Each row is followed by its group and then its class within the group.
[ -3  -1   0  -3   2   1  -4  -9  13   0  -1   0  -5 -10  27  -2  -5   8
  -3  -6  -1   3   7] : L.V
[ -4  -4   0   0   3  -8   1 -27  10  -2   4   1   2 -12  25 -13  -4  14
  -2  -5   3   2   1] : J.H
[ -2  -3  -4  -5  -4  -1  -3 -11  13   2   5  -1   1 -13  25  -5  -8  11
  -1 -11   3   4   6] : L.P
[ -3  -3  -3  -4   5  -6   6 -22  13  -3   1   3   0 -13  20 -12  -1   8
   1  -4   4   2   4] : J.H
[ -4   0   0  -2   1  -2  -8 -10  14   1   4  -1  -4  -9  32  -7  -7  15
  -6  -6   0   4   5] : L.M
[ -2  -4  -3  -2  -5  -4  -6 -20  12   0   0   0  -4  -8  35  -4  -7  11
  -5  -4  -1   3   7] : L.V
[ -2  -1  -1  -7   3  -1  -4  -8  15   2   5  -1  -3 -12  23  -5  -6   9
  -3  -6   1   5   8] : L.P
[ -5  -5   1  -2  -5  -4 -11 -22  13   0   1  -1  -5 -10  40  -6  -5  16
  -5  -5  -3  -2   9] : L.V
[  0   2  -7  -9   0  -2  15 -21  11   0   3  -2   7 -10  14  -2 -16  11
 -10  -3   4   3  -1] : G.E
[ -3  -3  -2  -5   6  -4   0  -6  13  -4   4  -2   1 -14  24 -12  -5  10
   3  -6   4   2   4] : J.T
[ -2  -6   0   0  -5   3  -2 -18  11   0  -4   5  -3  -8  31  -4  -5   6
   4  -1   1   1   1] : L.M
[  1  -2   2   0   2   5   9 -35  10  -1  -5   2   0 -11  25  -8  -1  11
   0   0   2   4  -2] : J.K
[ -1   5  -2  -6  -8   3   8 -24   7  -3  -1   0   3  -7  19   0 -10  16
 -11   7   0   4   4] : G.E
[  2  -4  -1   0  -2   3  10 -48   9   2 -10   2  -1  -5  20  -8  -3   9
  -2   3  -5   4   1] : L.V
[ -5  -2  -1  -3   5  -1  -4  -4  14   0   5  -2  -2 -15  30 -13  -6  14
   1 -14   4   4   2] : J.K
[ -3   5  -3  -9  -4   3   6 -16   8  -1   3   0   2 -10   6  -4  -9  13
 -15   0   0   4   3] : G.R
[ -2  -5   0  -5   4  -3   5 -18  13  -1   1   1   0 -11  29  -9  -3   7
   5  -5   3   3   2] : J.T
[ -3   7  -2  -4   1   1  10 -29   9  -1  -1  -4   1  -9  16  -4 -24  11
  -6  -1   1   5  -1] : G.S
[  1   0  -1  -3 -12  -2   9 -49   6   0  -3   2   3  -8   6  -2  -7  17
 -12   3   1   4   2] : G.R
[ -3  -3  -2  -4   3  -4   9 -16  11  -3   2   0   2 -12  24 -11  -5   7
   8  -2   4   1  -1] : J.T

Each row is followed by its group and then its class within the group.
[  5  -6  -1  -1   1 -22 -16   1  -3  -4   3   6   1   5  -5   3   2  -9
   6  -3   0  24   2] : A.Zedi
[  3   6   0  -2  -1  -8 -12   1   3  -2   4   2  -1   4  -6  -3  14  -1
  -1   0  -1  -6   2] : A.Zedi
[ -1  -6   5   0   0  -3 -12  -1   1   1   1   2  -3   0   0  -6  11  -1
  -4  -3   0  -1   0] : A.Zedi
[  0 -18   0   0   2  -9  -9   2   0  -7   1   5   3   4  -3  -4  -9  -5
  -1  -2  -7  10   2] : A.kes
[ 1 14 -5  0 -1 -3 -4  2  0  7  5 -2  0 -5 -3  8 -1 -1  2 -2 -2 35 -2] : Y.Lek
[ -1 -13  -3  -2   5  -1   9   3  -2  -5   2  -4   8  -1  -3   4 -20  -4
  10  12  -1  17  -3] : X.Dazar
[  2 -25  -8   1   4 -13  -7  -1   2  -3  -1   1   0   9  -5  -5  -7 -10
  -3  -4  -5  17   4] : A.kes
[  0  -6  -2   3   3  -1 -12   0   2  -2  -2   0  -5   3   2  -9  21   0
  -5  -3   1 -18   0] : A.Zedi
[  2 -10  -4   0   1 -18  -8   0   1   1   0   4   3   8  -2  -3   9  -6
   0  -3  -2  -2   2] : A.kes
[  0   2   2  -2  -1 -14 -11   4   0   0  -2   3  -1   5  -3  -3   8  -1
   3  -4  -3   4   1] : A.Zedi
[ -1  -3  -3   2  -2 -13  -4  -2   0  -1  -6   4   3   2  -3  -5   2   3
  -5  -3   3   3   7] : A.kes
[  5  21  -1  -5   3 -16  -7   0   0   3   4   1  -4   2   1  17  -6  -2
   4  -1   0  35  -2] : Y.Lek
[ 3  5 -2  1  2  2 -7  0 -2  1  6 -4  3 -6  3  3 -9 -4  4  3 -6 30 -4] : Y.Rur
[  1  -6  -1  -7   1 -12  -2   4   0  -4   6   3   8   4  -1   5  -4  -1
  10   0  -8  -7  -2] : X.Bonip
[  3  -6  -1   1   1  -3 -10   9  -2   1   4  -1  -3  -4  -3   8 -13  -8
   5   2  -1  35  -2] : Y.mel
[ -1  -8  -2   4   4  -6  -3   4  -1   0   4  -3   7  -2  -2   7 -15   4
   9  -3  -3  27  -3] : X.Dazar
[ -1   3   0   0   3 -21  -4   9  -1   2   3   8  11   4  -3  15  -4  -2
   8  -4   0   6  -7] : X.Dazar
[ 0  3 -1  0 -4  0  1  0  1 -3  1 -1  1 -1 -6 -3  0 -1  1  1  0 -4 -6] : X.Dazar
[  2   9  -1   7  -1 -18   1   4  -3   2   7   1   6   6   2  12  -6  -2
   9  -1   0  -4   2] : X.Dazar
[  7  11  -2   1   1  -4  -5   0   0   2   5  -2  -2  -7  -4   7 -13  -2
   8  -2  -9  35  -2] : Y.Lek
[-1 -1 -2  0 -4  3  4  2  1 -5  0 -2  5 -1  0 -2 -7  0 -3 -4  4 -9 -4] : X.Dazar
[  1   6   2  17  -2  -2  -6   0  -2  -1   3  -4  -3 -15  -9   8   4  -1
   2   2   0  12  -4] : Y.mel
[ -2  -9   0   0   2   3   8   2  -1   4  -1  -3   7  -7   2   3 -13   2
   5  -1   0  -3  -6] : X.Dazar
